Below are the code and all the weights of a small trained network. Each question names an input and a class and asks about switching units off, where a switched-off unit gives its printed mean instead of its output.

import numpy as np


def w(rows, s, z=0):
    codes = np.array(rows[::2]) - 128.0
    scale = np.full(codes.shape[1], s)
    scale[-1] = z or s
    return codes * scale


def f(y):
    return np.maximum(y, 0)


def log_softmax(a):
    a = a - a.max(-1, keepdims=True)
    return a - np.log(np.exp(a).sum(-1, keepdims=True))


def net(x, mask):
    res = np.array(x, float).reshape(1, 5) / 4 @ E
    y = f(res @ A[0][:, :-1].T + A[0][:, -1])
    res = res + np.where(mask, y, B[0][:, -1]) @ B[0][:, :-1]
    return log_softmax(res[-1] @ U[:, :-1].T + U[:, -1])


A, B = {}, {}
E = w([
[77,153,152,217,150,127,182,196,43],'x0',
[194,89,253,131,117,115,144,80,76],'x1',
[66,117,199,92,105,166,235,142,211],'x2',
[158,66,120,229,149,186,119,139,181],'x3',
[111,122,63,200,36,85,199,13,120],'x4',
],0.011)
A[0] = w([
[60,182,32,130,130,156,109,160,173,44],'N0',
[149,98,124,93,89,162,79,87,184,28],'N1',
[105,133,169,111,102,151,176,155,204,83],'N2',
[150,127,188,151,106,109,119,110,132,42],'N3',
[230,83,200,153,138,143,181,91,93,105],'N4',
[78,132,169,109,144,120,174,124,167,86],'N5',
[81,151,142,201,135,98,191,194,73,86],'N6',
[134,81,143,89,175,137,110,162,121,21],'N7',
[132,151,106,143,94,110,122,167,150,40],'N8',
[93,151,181,94,101,150,194,126,175,80],'N9',
[99,223,124,41,121,48,150,119,85,72],'N10',
[106,115,148,100,108,128,179,150,170,56],'N11',
[155,108,198,109,153,136,116,125,110,96],'N12',
[136,163,169,61,206,152,83,222,148,79],'N13',
[211,159,73,159,168,66,30,118,61,43],'N14',
[201,104,90,35,101,111,94,65,230,100],'N15',
[69,169,27,120,161,145,126,163,169,70],'N16',
[122,98,71,177,65,102,159,76,139,111],'N17',
[107,198,133,64,102,81,138,127,91,14],'N18',
[187,144,93,173,125,109,86,142,94,87],'N19',
[185,53,110,249,167,199,120,131,195,35],'N20',
[125,94,141,143,136,178,179,134,174,104],'N21',
[144,129,183,88,132,112,144,88,71,85],'N22',
[151,76,188,127,100,108,114,102,74,54],'N23',
[76,166,134,186,154,155,153,157,46,5],'N24',
[100,147,94,161,51,51,196,37,127,39],'N25',
],0.013,0.012)
B[0] = w([
[156,158,93,166,92,63,132,81,176,193],'N0',
[99,208,176,127,103,118,128,158,85,157],'N1',
[125,133,72,88,164,148,135,75,94,180],'N2',
[146,135,99,151,91,103,135,105,157,142],'N3',
[127,170,78,149,80,63,151,116,190,192],'N4',
[114,127,118,90,163,165,137,71,117,168],'N5',
[97,200,201,136,143,105,121,145,67,201],'N6',
[161,141,141,140,97,169,125,149,120,158],'N7',
[140,130,114,121,138,115,141,115,128,132],'N8',
[126,124,83,79,168,150,145,67,86,185],'N9',
[57,51,120,96,64,144,48,169,172,210],'N10',
[126,130,94,116,137,150,126,84,98,159],'N11',
[152,127,99,177,106,96,147,118,169,172],'N12',
[237,77,139,191,143,181,165,188,136,251],'N13',
[105,121,70,54,193,181,180,45,78,247],'N14',
[89,195,225,171,139,100,136,161,42,219],'N15',
[133,173,98,156,77,57,188,85,216,200],'N16',
[176,79,146,141,171,166,160,183,142,200],'N17',
[85,96,115,110,82,142,49,168,139,169],'N18',
[110,117,116,70,158,148,165,83,113,189],'N19',
[60,68,122,77,60,143,11,183,153,192],'N20',
[117,107,97,79,138,130,109,104,88,165],'N21',
[106,140,91,151,111,89,110,125,181,176],'N22',
[133,158,92,146,101,97,157,107,170,165],'N23',
[125,200,194,146,103,131,116,141,65,174],'N24',
[238,100,135,164,149,192,126,185,137,214],'N25',
],0.012,0.02)
U = w([
[248,89,135,166,156,198,153,194,128,105],'0',
[114,117,86,72,182,178,159,53,77,115],'1',
[151,157,96,165,107,47,155,111,196,120],'2',
[93,198,218,155,141,118,130,177,42,113],'3',
[62,56,120,98,98,155,47,192,151,142],'4',
[115,55,162,155,217,70,168,158,132,254],'5',
[104,59,190,146,223,85,118,120,163,109],'6',
[104,59,176,161,253,69,114,129,164,113],'7',
],0.011,0.033)

Each question gives the input, the list of numbers given to net, and the class t.
The units are the neurons (one row each of A and B). Each row of codes is followed by its name. A weight is (code - 128) times the scale printed after its matrix; where a second scale follows, it is the last column's (A, B and U).
mask holds one flag per neuron, in row order. A switched-off neuron (its flag False) gives its mean, the last column of its row in B, instead of its output. The means were averaged over made-up inputs and are rounded, as every weight is.
A unit's drop is (log p(t) with every unit on - log p(t) with that unit switched off) / (log p(t) with every unit on - log p(t) with every unit switched off).
The circuit of an input: a set's keep is (log p(t) with only the set's units on - log p(t) with every unit switched off) / (log p(t) with every unit on - log p(t) with every unit switched off). Starting from the 12 units with the biggest drops (on a tie, the unit counted first), units are removed one at a time, each time the one whose removal leaves the highest keep (on an exact tie, the one counted first), for as long as the keep stays at least 0.8.
units of the circuit, in order: the units of the circuit, biggest drop first
unit that matters most: the unit with the biggest drop
top k neurons: the k neurons with the biggest drops, biggest first
drop of u: that unit's drop, to one decimal
input [-7,4,-6,-7,1], class 3: units of the circuit, in order -> (N15)
input [-1,7,-8,-6,8], class 0: top 3 neurons -> (N25 N17 N9)
input [-5,-7,5,8,3], class 4: top 2 neurons -> (N20 N21)
input [5,3,-6,-8,-3], class 4: top 2 neurons -> (N10 N18)
input [6,-1,7,-2,-6], class 1: top 4 neurons -> (N9 N2 N25 N5)
input [-4,-4,3,1,-2], class 2: top 4 neurons -> (N14 N6 N16 N0)
input [5,-7,-2,-7,5], class 2: top 3 neurons -> (N16 N0 N20)
input [2,-2,5,-7,2], class 4: top 3 neurons -> (N10 N14 N18)
input [-4,8,-1,8,-6], class 2: top 2 neurons -> (N4 N12)
input [2,0,-8,8,1], class 1: top 2 neurons -> (N14 N19)
input [-6,5,5,-1,6], class 0: top 3 neurons -> (N25 N17 N14)
input [8,-7,4,3,-1], class 3: top 2 neurons -> (N6 N24)
input [-4,-3,4,-6,-6], class 0: top 2 neurons -> (N13 N20)
input [-2,3,-7,3,5], class 1: unit that matters most -> N14
input [8,-6,7,3,7], class 3: top 3 neurons -> (N6 N13 N24)
input [2,1,6,-5,-1], class 1: top 2 neurons -> (N9 N20)
input [4,2,0,-3,4], class 0: drop of N20 -> 0.1
input [4,-4,7,-7,-3], class 1: drop of N11 -> 0.4
input [-6,2,1,3,0], class 3: drop of N12 -> 0.0
input [-7,5,3,-6,-4], class 3: unit that matters most -> N15
input [8,-7,8,-3,-8], class 0: drop of N19 -> 0.3
